Below is a small trained network, with its code and all its weights. Each question gives an input and a target symbol and asks what happens when units are switched off, that is, made to give their printed mean instead of their output.

import numpy as np


def w(rows, s, z=0):
    codes = np.array(rows[::2]) - 128.0
    scale = np.full(codes.shape[1], s)
    scale[-1] = z or s
    return codes * scale


def norm(h):
    return h / np.sqrt((h * h).mean(-1, keepdims=True) + 1e-5)


def f(y):
    return np.maximum(y, 0)


def softmax(a):
    e = np.exp(a - a.max(-1, keepdims=True))
    return e / e.sum(-1, keepdims=True)


def log_softmax(a):
    a = a - a.max(-1, keepdims=True)
    return a - np.log(np.exp(a).sum(-1, keepdims=True))


def net(x, mask):
    ids = ['ΠΣαβγεζλμφψω'.index(c) for c in x.split()]
    T = len(ids)
    res = E[ids] + P[:T]
    q, k, v = (norm(res) @ M[0].T for M in (Q, K, V))
    z = softmax(np.where(np.tri(T) > 0, q @ k.T / 4**0.5, -1e9)) @ v
    res = res + np.where(mask[0], z, O[0][:, -1]) @ O[0][:, :-1]
    y = f(norm(res) @ A[0][:, :-1].T + A[0][:, -1])
    res = res + np.where(mask[1:13], y, B[0][:, -1]) @ B[0][:, :-1]
    return log_softmax(norm(res)[-1] @ U[:, :-1].T + U[:, -1])


Q, K, V, O, A, B = {}, {}, {}, {}, {}, {}
E = w([
[126,76,201,69,159],'Π',
[197,147,126,188,102],'Σ',
[177,241,149,248,11],'α',
[172,141,222,140,230],'β',
[70,47,158,198,153],'γ',
[99,197,114,179,93],'ε',
[130,121,61,132,219],'ζ',
[164,129,87,159,171],'λ',
[205,102,91,195,150],'μ',
[92,205,80,191,128],'φ',
[156,129,75,190,214],'ψ',
[208,115,117,150,126],'ω',
],0.016)
P = w([
[127,122,254,127,253],'0',
[109,195,219,243,191],'1',
[98,102,72,154,160],'2',
[132,129,223,100,221],'3',
[124,202,188,227,145],'4',
[98,104,59,137,135],'5',
[135,133,211,84,206],'6',
[139,203,170,224,123],'7',
[100,112,47,124,111],'8',
[139,135,200,70,191],'9',
[150,202,166,229,108],'10',
[101,115,33,101,87],'11',
[139,135,192,63,184],'12',
],0.0086)
Q[0] = w([
[87,44,1,213,56],'head 1',
[163,153,190,138,184],'head 1',
[154,193,219,117,168],'head 1',
[47,104,58,137,111],'head 1',
],0.0099)
K[0] = w([
[45,28,140,141,59],'head 1',
[120,171,76,152,189],'head 1',
[196,252,159,163,161],'head 1',
[56,80,130,108,114],'head 1',
],0.013)
V[0] = w([
[219,192,71,23,189],'head 1',
[131,104,176,105,222],'head 1',
[156,165,42,2,57],'head 1',
[73,69,241,197,188],'head 1',
],0.0048)
O[0] = w([
[32,141,213,147,205,117],'head 1',
[225,135,48,128,83,178],'head 1',
[85,149,169,253,189,2],'head 1',
[33,171,98,41,42,207],'head 1',
],0.0055,0.0072)
A[0] = w([
[121,230,50,114,93,119],'neuron 1',
[179,219,190,158,193,3],'neuron 2',
[165,133,76,86,99,113],'neuron 3',
[35,144,51,190,152,67],'neuron 4',
[82,92,81,105,136,219],'neuron 5',
[129,129,217,43,88,115],'neuron 6',
[151,141,69,73,177,188],'neuron 7',
[42,47,116,172,106,200],'neuron 8',
[71,104,207,48,91,55],'neuron 9',
[199,75,132,179,96,226],'neuron 10',
[63,166,196,132,12,173],'neuron 11',
[123,196,179,123,99,217],'neuron 12',
],0.011,0.0038)
B[0] = w([
[136,70,177,227,117,227],'neuron 1',
[175,91,81,177,56,188],'neuron 2',
[173,143,82,168,186,198],'neuron 3',
[205,147,180,58,178,173],'neuron 4',
[102,176,177,221,1,188],'neuron 5',
[124,45,59,244,60,172],'neuron 6',
[74,138,160,103,104,254],'neuron 7',
[187,138,26,134,76,162],'neuron 8',
[141,211,172,181,221,159],'neuron 9',
[46,125,191,67,154,231],'neuron 10',
[104,42,158,42,214,179],'neuron 11',
[108,191,44,61,142,180],'neuron 12',
],0.0078,0.0079)
U = w([
[75,48,80,180,196,79],'Π',
[116,184,60,158,190,153],'Σ',
[186,204,124,92,137,172],'α',
[79,52,233,184,112,107],'β',
[5,183,178,141,76,206],'γ',
[54,103,105,240,68,111],'ε',
[138,137,55,143,41,146],'ζ',
[166,47,120,114,125,193],'λ',
[129,130,214,121,50,159],'μ',
[223,84,117,160,191,2],'φ',
[130,99,204,89,185,185],'ψ',
[90,200,201,189,132,69],'ω',
],0.017,0.0055)

Each question gives the input, a string of symbols that net reads in full, and the target symbol t.
The units are the heads (4 rows each of Q, K, V and O) and the neurons (one row each of A and B). Each row of codes is followed by its name. A weight is (code - 128) times the scale printed after its matrix; where a second scale follows, it is the last column's (O, A, B and U).
mask holds one flag per unit, heads first, then neurons. A switched-off unit (its flag False) gives its mean, the last column of its rows in O or B, instead of its output. The means were averaged over made-up inputs and are rounded, as every weight is.
A unit's drop is (log p(t) with every unit on - log p(t) with that unit switched off) / (log p(t) with every unit on - log p(t) with every unit switched off).
The circuit of an input: a set's keep is (log p(t) with only the set's units on - log p(t) with every unit switched off) / (log p(t) with every unit on - log p(t) with every unit switched off). Starting from the 12 units with the biggest drops (on a tie, the unit counted first), units are removed one at a time, each time the one whose removal leaves the highest keep (on an exact tie, the one counted first), for as long as the keep stays at least 0.8.
circuit, biggest first: the units of the circuit, biggest drop first
unit that matters most: the unit with the biggest drop
top k neurons: the k neurons with the biggest drops, biggest first
input Π ζ μ φ μ μ μ γ, target λ: circuit, biggest first -> (neuron 11; neuron 8; neuron 4)
input Σ β γ β μ μ β μ ζ Π, target β: circuit, biggest first -> (neuron 6; neuron 9)
input β ε μ γ, target ε: circuit, biggest first -> (neuron 8; neuron 5)
input Σ β ζ Π Π β, target ε: circuit, biggest first -> (neuron 6; head 1)
input λ α β Π β ε ζ ζ ω, target ε: top 2 neurons -> (neuron 11; neuron 3)
input ε ψ ζ, target Σ: top 3 neurons -> (neuron 4; neuron 10; neuron 5)
input Π ζ ψ λ, target α: top 3 neurons -> (neuron 1; neuron 6; neuron 10)
input ε ζ φ Π, target β: circuit, biggest first -> (neuron 6)
input μ Π φ μ ω ψ α μ μ ψ, target Σ: top 4 neurons -> (neuron 1; neuron 10; neuron 6; neuron 11)
input ζ μ Σ, target β: circuit, biggest first -> (neuron 10; head 1)
input Π Π γ μ λ μ μ ζ, target ω: circuit, biggest first -> (neuron 4; neuron 7; neuron 1)
input μ ζ μ Π λ ζ Π β λ Σ, target ζ: circuit, biggest first -> (neuron 6; neuron 12)
input γ ζ φ μ μ λ Π μ γ γ λ Π, target ε: circuit, biggest first -> (neuron 6; neuron 5)
input ω Π ζ φ μ ζ β ψ μ α μ α ζ, target γ: top 2 neurons -> (neuron 7; neuron 5)
input Π μ ψ ζ λ ψ ε ψ ε, target ε: unit that matters most -> neuron 1
input β μ Σ ε μ Π β, target φ: circuit, biggest first -> (neuron 6; neuron 5; neuron 10)
input α φ ω φ β ζ, target Σ: circuit, biggest first -> (head 1; neuron 4; neuron 1; neuron 5)
input γ λ ε λ, target α: top 2 neurons -> (neuron 1; neuron 10)
input α ω Π γ Π ζ, target ε: top 4 neurons -> (neuron 5; neuron 1; neuron 12; neuron 7)
input ζ γ γ μ μ, target β: circuit, biggest first -> (neuron 10)
input μ μ β ω Π λ, target ε: top 2 neurons -> (neuron 1; neuron 5)
input Π ε ψ λ μ ω, target ε: top 3 neurons -> (neuron 3; neuron 11; neuron 4)
input μ λ ε, target φ: top 2 neurons -> (neuron 4; neuron 1)
input μ γ γ λ μ γ ε Π, target Π: top 2 neurons -> (neuron 6; neuron 11)
input γ γ ω ε, target Π: top 2 neurons -> (neuron 11; neuron 12)
input γ ψ λ φ, target ω: top 4 neurons -> (neuron 1; neuron 4; neuron 12; neuron 6)
